Here is a tiny trained network, its code and every weight. The questions are about switching its units off for an input and a target symbol, where a switched-off unit gives its printed mean instead of its output.

import numpy as np


def w(rows, s, z=0):
    codes = np.array(rows[::2]) - 128.0
    scale = np.full(codes.shape[1], s)
    scale[-1] = z or s
    return codes * scale


def f(y):
    return y / 2 * (1 + np.tanh(0.7978845608 * (y + 0.044715 * y**3)))


def softmax(a):
    e = np.exp(a - a.max(-1, keepdims=True))
    return e / e.sum(-1, keepdims=True)


def log_softmax(a):
    a = a - a.max(-1, keepdims=True)
    return a - np.log(np.exp(a).sum(-1, keepdims=True))


def net(x, mask):
    ids = ['αγηλμξτω'.index(c) for c in x.split()]
    T = len(ids)
    res = E[ids] + P[:T]
    q, k, v = (res @ M[0].T for M in (Q, K, V))
    z = softmax(np.where(np.tri(T) > 0, q @ k.T / 2**0.5, -1e9)) @ v
    res = res + np.where(mask[0], z, O[0][:, -1]) @ O[0][:, :-1]
    y = f(res @ A[0][:, :-1].T + A[0][:, -1])
    res = res + np.where(mask[1:17], y, B[0][:, -1]) @ B[0][:, :-1]
    return log_softmax(res[-1] @ U[:, :-1].T + U[:, -1])


Q, K, V, O, A, B = {}, {}, {}, {}, {}, {}
E = w([
[58,164,158,166,127],'α',
[57,179,167,99,109],'γ',
[74,95,195,169,171],'η',
[97,54,253,128,229],'λ',
[86,101,110,161,141],'μ',
[134,143,159,164,99],'ξ',
[125,144,112,149,109],'τ',
[164,174,224,154,191],'ω',
],0.026)
P = w([
[84,177,11,245,133],'0',
[129,144,69,184,95],'1',
[129,119,105,163,77],'2',
[125,109,137,132,68],'3',
[121,97,165,107,58],'4',
[113,82,189,89,37],'5',
],0.011)
Q[0] = w([
[150,4,181,243,118],'H0',
[119,101,89,50,149],'H0',
],0.037)
K[0] = w([
[231,147,251,201,150],'H0',
[93,21,172,85,122],'H0',
],0.026)
V[0] = w([
[88,155,26,113,137],'H0',
[254,182,70,185,227],'H0',
],0.0084)
O[0] = w([
[116,124,212,148,74,3],'H0',
[93,95,140,2,163,182],'H0',
],0.0064,0.0039)
A[0] = w([
[217,127,77,90,160,1],'N0',
[197,68,88,76,178,81],'N1',
[94,85,54,82,134,33],'N2',
[122,83,127,131,134,106],'N3',
[191,143,139,10,112,38],'N4',
[178,119,139,103,121,87],'N5',
[112,116,87,111,144,72],'N6',
[150,74,135,169,129,98],'N7',
[143,125,73,116,136,151],'N8',
[228,218,39,176,129,88],'N9',
[126,166,102,105,124,90],'N10',
[80,130,52,58,83,164],'N11',
[90,137,122,105,134,145],'N12',
[162,96,109,61,128,157],'N13',
[135,178,111,165,159,57],'N14',
[163,122,126,103,104,57],'N15',
],0.014,0.0096)
B[0] = w([
[50,198,158,122,139,118],'N0',
[83,183,206,170,102,170],'N1',
[55,164,180,7,93,137],'N2',
[131,153,7,125,91,134],'N3',
[110,100,127,150,41,189],'N4',
[87,129,132,135,213,108],'N5',
[97,150,149,22,167,95],'N6',
[86,188,128,124,84,164],'N7',
[127,176,208,123,182,105],'N8',
[58,85,134,159,215,193],'N9',
[160,64,151,174,151,94],'N10',
[86,173,141,176,163,254],'N11',
[196,81,21,178,109,237],'N12',
[178,170,78,108,159,189],'N13',
[132,54,133,89,196,152],'N14',
[60,130,143,171,168,91],'N15',
],0.02,0.0029)
U = w([
[99,134,124,205,144,189],'α',
[172,154,174,138,48,243],'γ',
[161,94,115,102,134,136],'η',
[152,129,157,140,128,19],'λ',
[146,149,134,116,133,72],'μ',
[149,116,155,133,128,30],'ξ',
[160,139,156,152,141,3],'τ',
[255,200,155,152,189,197],'ω',
],0.0094,0.0063)

Each question gives the input, a string of symbols that net reads in full, and the target symbol t.
The units are the heads (2 rows each of Q, K, V and O) and the neurons (one row each of A and B). Each row of codes is followed by its name. A weight is (code - 128) times the scale printed after its matrix; where a second scale follows, it is the last column's (O, A, B and U).
mask holds one flag per unit, heads first, then neurons. A switched-off unit (its flag False) gives its mean, the last column of its rows in O or B, instead of its output. The means were averaged over made-up inputs and are rounded, as every weight is.
A unit's drop is (log p(t) with every unit on - log p(t) with that unit switched off) / (log p(t) with every unit on - log p(t) with every unit switched off).
The circuit of an input: a set's keep is (log p(t) with only the set's units on - log p(t) with every unit switched off) / (log p(t) with every unit on - log p(t) with every unit switched off). Starting from the 12 units with the biggest drops (on a tie, the unit counted first), units are removed one at a time, each time the one whose removal leaves the highest keep (on an exact tie, the one counted first), for as long as the keep stays at least 0.8.
units of the circuit, in order: the units of the circuit, biggest drop first
unit that matters most: the unit with the biggest drop
top k neurons: the k neurons with the biggest drops, biggest first
drop when u is switched off: that unit's drop, to one decimal
input τ α γ μ, target γ: top 3 neurons => [N9, N11, N7]
input α ω ξ ξ, target ω: top 2 neurons => [N13, N11]
input α α α, target γ: units of the circuit, in order => [H0, N11]
input ξ η ξ ω τ, target ω: top 3 neurons => [N13, N8, N11]
input λ ξ γ ξ λ λ, target γ: units of the circuit, in order => [N7, N9]
input ω μ η γ λ, target γ: units of the circuit, in order => [N1, N4, H0]
input γ γ η γ ξ τ, target α: units of the circuit, in order => [H0, N9]
input ω μ η ξ τ μ, target μ: top 3 neurons => [N2, N11, N13]
input λ α α, target γ: units of the circuit, in order => [H0, N9]
input η η ω μ, target μ: unit that matters most => N2
input τ ω λ η ω, target γ: top 2 neurons => [N4, N1]
input α γ γ ξ, target α: drop when H0 is switched off => 2.6
input μ γ γ ω η, target η: drop when N11 is switched off => 0.2
input η α ω λ, target ω: drop when N13 is switched off => 2.0
input ω α η, target η: top neuron => [N12]
